Below are the code and all the weights of a small trained network. Each question names an input and a class and asks about switching units off, where a switched-off unit gives its printed mean instead of its output.

import numpy as np


def w(rows, s, z=0):
    codes = np.array(rows[::2]) - 128.0
    scale = np.full(codes.shape[1], s)
    scale[-1] = z or s
    return codes * scale


def f(y):
    return np.maximum(y, 0)


def log_softmax(a):
    a = a - a.max(-1, keepdims=True)
    return a - np.log(np.exp(a).sum(-1, keepdims=True))


def net(x, mask):
    res = np.array(x, float).reshape(1, 4) / 4 @ E
    y = f(res @ A[0][:, :-1].T + A[0][:, -1])
    res = res + np.where(mask, y, B[0][:, -1]) @ B[0][:, :-1]
    return log_softmax(res[-1] @ U[:, :-1].T + U[:, -1])


A, B = {}, {}
E = w([
[218,176,3,129],'x0',
[22,150,115,99],'x1',
[204,191,151,230],'x2',
[109,25,62,214],'x3',
],0.0062)
A[0] = w([
[138,80,137,121,150],'N1',
[88,86,94,234,134],'N2',
[86,107,152,48,233],'N3',
[125,142,180,171,140],'N4',
[165,6,92,70,142],'N5',
[152,93,125,79,180],'N6',
[112,87,126,33,84],'N7',
[163,153,249,179,178],'N8',
[166,188,89,94,222],'N9',
[143,76,159,168,252],'N10',
[81,62,60,144,206],'N11',
[131,132,133,118,95],'N12',
[123,121,112,94,103],'N13',
[225,204,76,159,162],'N14',
[123,157,170,150,153],'N15',
[171,164,79,117,169],'N16',
[54,227,151,79,103],'N17',
[193,151,198,212,225],'N18',
[167,146,115,121,118],'N19',
[184,169,61,141,158],'N20',
[120,138,138,129,87],'N21',
[83,95,78,203,166],'N22',
[147,131,204,193,120],'N23',
[91,128,137,23,223],'N24',
[133,112,191,123,187],'N25',
[89,215,166,112,183],'N26',
],0.011,0.0026)
B[0] = w([
[112,103,109,145,159],'N1',
[131,143,173,236,213],'N2',
[20,105,125,80,232],'N3',
[155,165,98,139,171],'N4',
[101,15,87,154,215],'N5',
[130,79,109,119,173],'N6',
[49,90,66,97,200],'N7',
[173,183,29,127,221],'N8',
[151,106,191,68,213],'N9',
[120,117,97,189,199],'N10',
[86,102,173,215,224],'N11',
[130,136,138,129,132],'N12',
[110,119,112,123,153],'N13',
[235,58,200,68,254],'N14',
[144,161,118,125,166],'N15',
[168,83,168,98,200],'N16',
[75,238,191,68,220],'N17',
[230,150,21,136,237],'N18',
[167,112,135,107,164],'N19',
[185,78,198,107,220],'N20',
[122,132,129,120,133],'N21',
[150,142,200,204,205],'N22',
[170,178,64,151,189],'N23',
[4,124,122,63,242],'N24',
[122,134,93,119,181],'N25',
[113,206,176,80,208],'N26',
],0.024,0.007)
U = w([
[84,88,103,112,64],'0',
[201,105,162,63,187],'1',
[91,209,151,64,169],'2',
[196,210,55,122,136],'3',
[113,139,181,254,250],'4',
[122,187,112,187,15],'5',
],0.0088,0.0018)

Each question gives the input, the list of numbers given to net, and the class t.
The units are the neurons (one row each of A and B). Each row of codes is followed by its name. A weight is (code - 128) times the scale printed after its matrix; where a second scale follows, it is the last column's (A, B and U).
mask holds one flag per neuron, in row order. A switched-off neuron (its flag False) gives its mean, the last column of its row in B, instead of its output. The means were averaged over made-up inputs and are rounded, as every weight is.
A unit's drop is (log p(t) with every unit on - log p(t) with that unit switched off) / (log p(t) with every unit on - log p(t) with every unit switched off).
The circuit of an input: a set's keep is (log p(t) with only the set's units on - log p(t) with every unit switched off) / (log p(t) with every unit on - log p(t) with every unit switched off). Starting from the 12 units with the biggest drops (on a tie, the unit counted first), units are removed one at a time, each time the one whose removal leaves the highest keep (on an exact tie, the one counted first), for as long as the keep stays at least 0.8.
circuit, biggest first: the units of the circuit, biggest drop first
most important unit: the unit with the biggest drop
top k neurons: the k neurons with the biggest drops, biggest first
drop of u: that unit's drop, to one decimal
input [-6,4,-5,5], class 4: most important unit => N11
input [-4,3,3,-4], class 2: top 2 neurons => N17, N26
input [7,4,-8,-3], class 0: top 3 neurons => N7, N5, N6
input [2,2,0,1], class 4: circuit, biggest first => N14, N18, N24
input [1,7,-4,4], class 4: top 2 neurons => N11, N22
input [7,-8,-2,8], class 4: top 3 neurons => N2, N11, N22
input [-1,-6,-1,-8], class 3: top 2 neurons => N8, N18
input [-1,2,-7,-4], class 2: drop of N17 => 0.5
input [-8,0,-2,3], class 4: drop of N2 => 0.2
input [-3,8,-8,-1], class 2: drop of N17 => 2.8
